Below is a small trained network, with its code and all its weights. Each question gives an input and a class and asks what happens when units are switched off, that is, made to give their printed mean instead of their output.

import numpy as np


def w(rows, s, z=0):
    codes = np.array(rows[::2]) - 128.0
    scale = np.full(codes.shape[1], s)
    scale[-1] = z or s
    return codes * scale


def f(y):
    return np.maximum(y, 0)


def log_softmax(a):
    a = a - a.max(-1, keepdims=True)
    return a - np.log(np.exp(a).sum(-1, keepdims=True))


def net(x, mask):
    res = np.array(x, float).reshape(1, 7) / 4 @ E
    y = f(res @ A[0][:, :-1].T + A[0][:, -1])
    res = res + np.where(mask, y, B[0][:, -1]) @ B[0][:, :-1]
    return log_softmax(res[-1] @ U[:, :-1].T + U[:, -1])


A, B = {}, {}
E = w([
[127,128,128,128,128,128,127,128,128,128,129],'x0',
[87,155,129,131,115,47,130,207,139,203,16],'x1',
[92,54,254,119,148,80,140,123,40,105,126],'x2',
[128,128,128,129,129,128,127,128,128,128,129],'x3',
[129,127,127,126,128,129,130,127,125,129,128],'x4',
[127,128,128,128,130,128,126,128,128,128,128],'x5',
[201,143,179,224,224,158,102,127,135,215,155],'x6',
],0.0089)
A[0] = w([
[119,117,112,112,108,133,128,124,127,65,138,187],'N0',
[108,135,72,119,121,123,120,130,131,89,118,200],'N1',
[157,131,112,134,121,158,126,113,133,111,140,167],'N2',
[120,145,81,132,138,113,138,135,142,163,96,131],'N3',
[144,147,113,142,150,161,131,127,145,153,125,136],'N4',
[117,120,120,119,116,142,120,126,124,86,146,156],'N5',
[131,141,111,128,119,122,137,146,132,151,117,116],'N6',
[127,96,200,122,152,155,136,99,102,55,177,134],'N7',
[91,126,97,86,91,84,141,121,121,140,73,139],'N8',
[143,125,110,135,120,138,127,115,132,120,139,167],'N9',
[100,115,170,123,137,66,126,137,113,166,85,28],'N10',
[129,114,174,124,146,141,136,109,112,80,151,126],'N11',
[123,162,52,126,130,90,124,154,155,205,70,120],'N12',
[171,142,56,116,139,204,125,101,133,91,193,253],'N13',
[119,122,144,129,131,102,128,140,110,138,109,77],'N14',
[163,154,95,153,154,164,127,125,160,194,139,120],'N15',
[64,105,164,107,100,75,132,128,122,4,101,146],'N16',
[157,108,222,137,162,125,134,112,111,187,138,4],'N17',
[108,113,106,107,98,143,144,115,125,41,146,198],'N18',
[93,112,186,124,132,80,126,139,117,166,86,37],'N19',
[143,132,111,144,136,136,124,119,130,148,124,124],'N20',
[165,128,156,162,152,142,130,127,136,174,135,142],'N21',
[118,135,147,123,121,92,125,162,89,138,126,108],'N22',
[91,138,12,98,87,120,135,122,151,70,112,243],'N23',
[134,136,158,148,127,114,124,149,146,193,112,52],'N24',
],0.014,0.0034)
B[0] = w([
[94,136,141,115,141,80,103,63,131,93,136,185],'N0',
[118,163,148,143,114,126,112,150,138,67,128,183],'N1',
[150,121,138,132,151,147,153,139,162,143,119,172],'N2',
[99,149,118,120,84,130,86,131,100,159,120,173],'N3',
[147,113,101,129,154,133,146,115,133,176,133,173],'N4',
[113,126,147,122,145,89,111,80,115,124,118,167],'N5',
[122,140,120,119,111,123,106,124,105,138,134,152],'N6',
[154,77,144,103,69,158,87,152,5,124,158,209],'N7',
[151,127,113,157,78,156,192,243,138,167,142,199],'N8',
[140,132,127,139,143,130,140,124,154,124,128,157],'N9',
[104,155,134,139,191,98,165,130,209,107,115,190],'N10',
[143,108,128,124,92,128,108,142,43,121,139,175],'N11',
[75,175,88,108,40,117,47,106,63,161,128,216],'N12',
[173,128,154,158,197,162,202,107,244,114,104,253],'N13',
[135,127,134,133,146,113,138,130,174,120,115,155],'N14',
[141,90,77,117,150,126,161,72,132,207,127,208],'N15',
[132,38,61,110,96,50,195,86,149,208,131,232],'N16',
[134,170,192,140,171,166,79,185,93,36,136,194],'N17',
[81,127,151,94,158,62,86,32,126,86,117,211],'N18',
[94,160,146,137,205,72,154,138,192,102,131,192],'N19',
[128,121,111,117,136,133,141,107,129,147,136,153],'N20',
[178,154,128,132,193,210,98,99,95,162,109,192],'N21',
[128,112,130,141,124,105,160,136,182,126,129,165],'N22',
[119,201,197,156,113,168,85,209,135,19,124,247],'N23',
[92,163,127,106,174,95,84,65,137,114,127,174],'N24',
],0.024,0.016)
U = w([
[106,186,220,163,216,116,110,120,193,30,93,224],'0',
[115,36,113,48,45,79,122,50,49,132,169,128],'1',
[96,174,129,146,20,152,73,239,83,94,129,173],'2',
[112,81,91,144,124,74,255,168,209,174,122,100],'3',
[204,84,103,160,183,194,232,89,189,195,114,94],'4',
[184,104,179,129,114,213,52,200,9,83,179,8],'5',
[96,153,49,86,116,131,58,55,64,232,115,82],'6',
],0.005,0.0011)

Each question gives the input, the list of numbers given to net, and the class t.
The units are the neurons (one row each of A and B). Each row of codes is followed by its name. A weight is (code - 128) times the scale printed after its matrix; where a second scale follows, it is the last column's (A, B and U).
mask holds one flag per neuron, in row order. A switched-off neuron (its flag False) gives its mean, the last column of its row in B, instead of its output. The means were averaged over made-up inputs and are rounded, as every weight is.
A unit's drop is (log p(t) with every unit on - log p(t) with that unit switched off) / (log p(t) with every unit on - log p(t) with every unit switched off).
The circuit of an input: a set's keep is (log p(t) with only the set's units on - log p(t) with every unit switched off) / (log p(t) with every unit on - log p(t) with every unit switched off). Starting from the 12 units with the biggest drops (on a tie, the unit counted first), units are removed one at a time, each time the one whose removal leaves the highest keep (on an exact tie, the one counted first), for as long as the keep stays at least 0.8.
units of the circuit, in order: the units of the circuit, biggest drop first
most important unit: the unit with the biggest drop
top k neurons: the k neurons with the biggest drops, biggest first
drop of u: that unit's drop, to one decimal
input [2,-8,8,-3,-8,-7,0], class 1: units of the circuit, in order	(N16)
input [-6,7,1,5,-4,-1,0], class 3: top 2 neurons	(N23 N10)
input [-1,-5,0,-1,-8,-1,4], class 4: top 2 neurons	(N23 N13)
input [-1,1,-3,-3,7,4,-8], class 2: top 2 neurons	(N23 N8)
input [-1,-4,0,-1,0,-4,8], class 4: top 2 neurons	(N23 N15)
input [-7,-5,-2,0,-4,-3,1], class 4: top 2 neurons	(N23 N17)
input [4,6,0,1,8,0,-6], class 2: top 3 neurons	(N23 N13 N12)
input [-2,-7,1,7,0,0,6], class 5: top 4 neurons	(N7 N17 N16 N11)
input [1,0,5,7,-4,6,5], class 5: top 2 neurons	(N13 N7)
input [-5,0,7,5,0,-6,5], class 5: top 2 neurons	(N7 N13)
input [-2,0,-1,5,8,8,3], class 4: top 2 neurons	(N23 N12)
input [-7,5,0,5,-5,4,8], class 6: top 4 neurons	(N23 N13 N12 N15)
input [8,7,0,-7,6,-7,5], class 6: top 2 neurons	(N12 N23)
input [-7,7,-1,-7,3,6,6], class 6: most important unit	N12
input [2,-6,1,6,-5,-8,-5], class 1: top 2 neurons	(N16 N7)
input [5,5,3,8,0,-4,0], class 3: drop of N18	0.1
input [-8,0,3,-1,-2,-5,0], class 1: drop of N23	0.6
input [7,-6,2,4,-4,2,-8], class 1: drop of N16	1.2
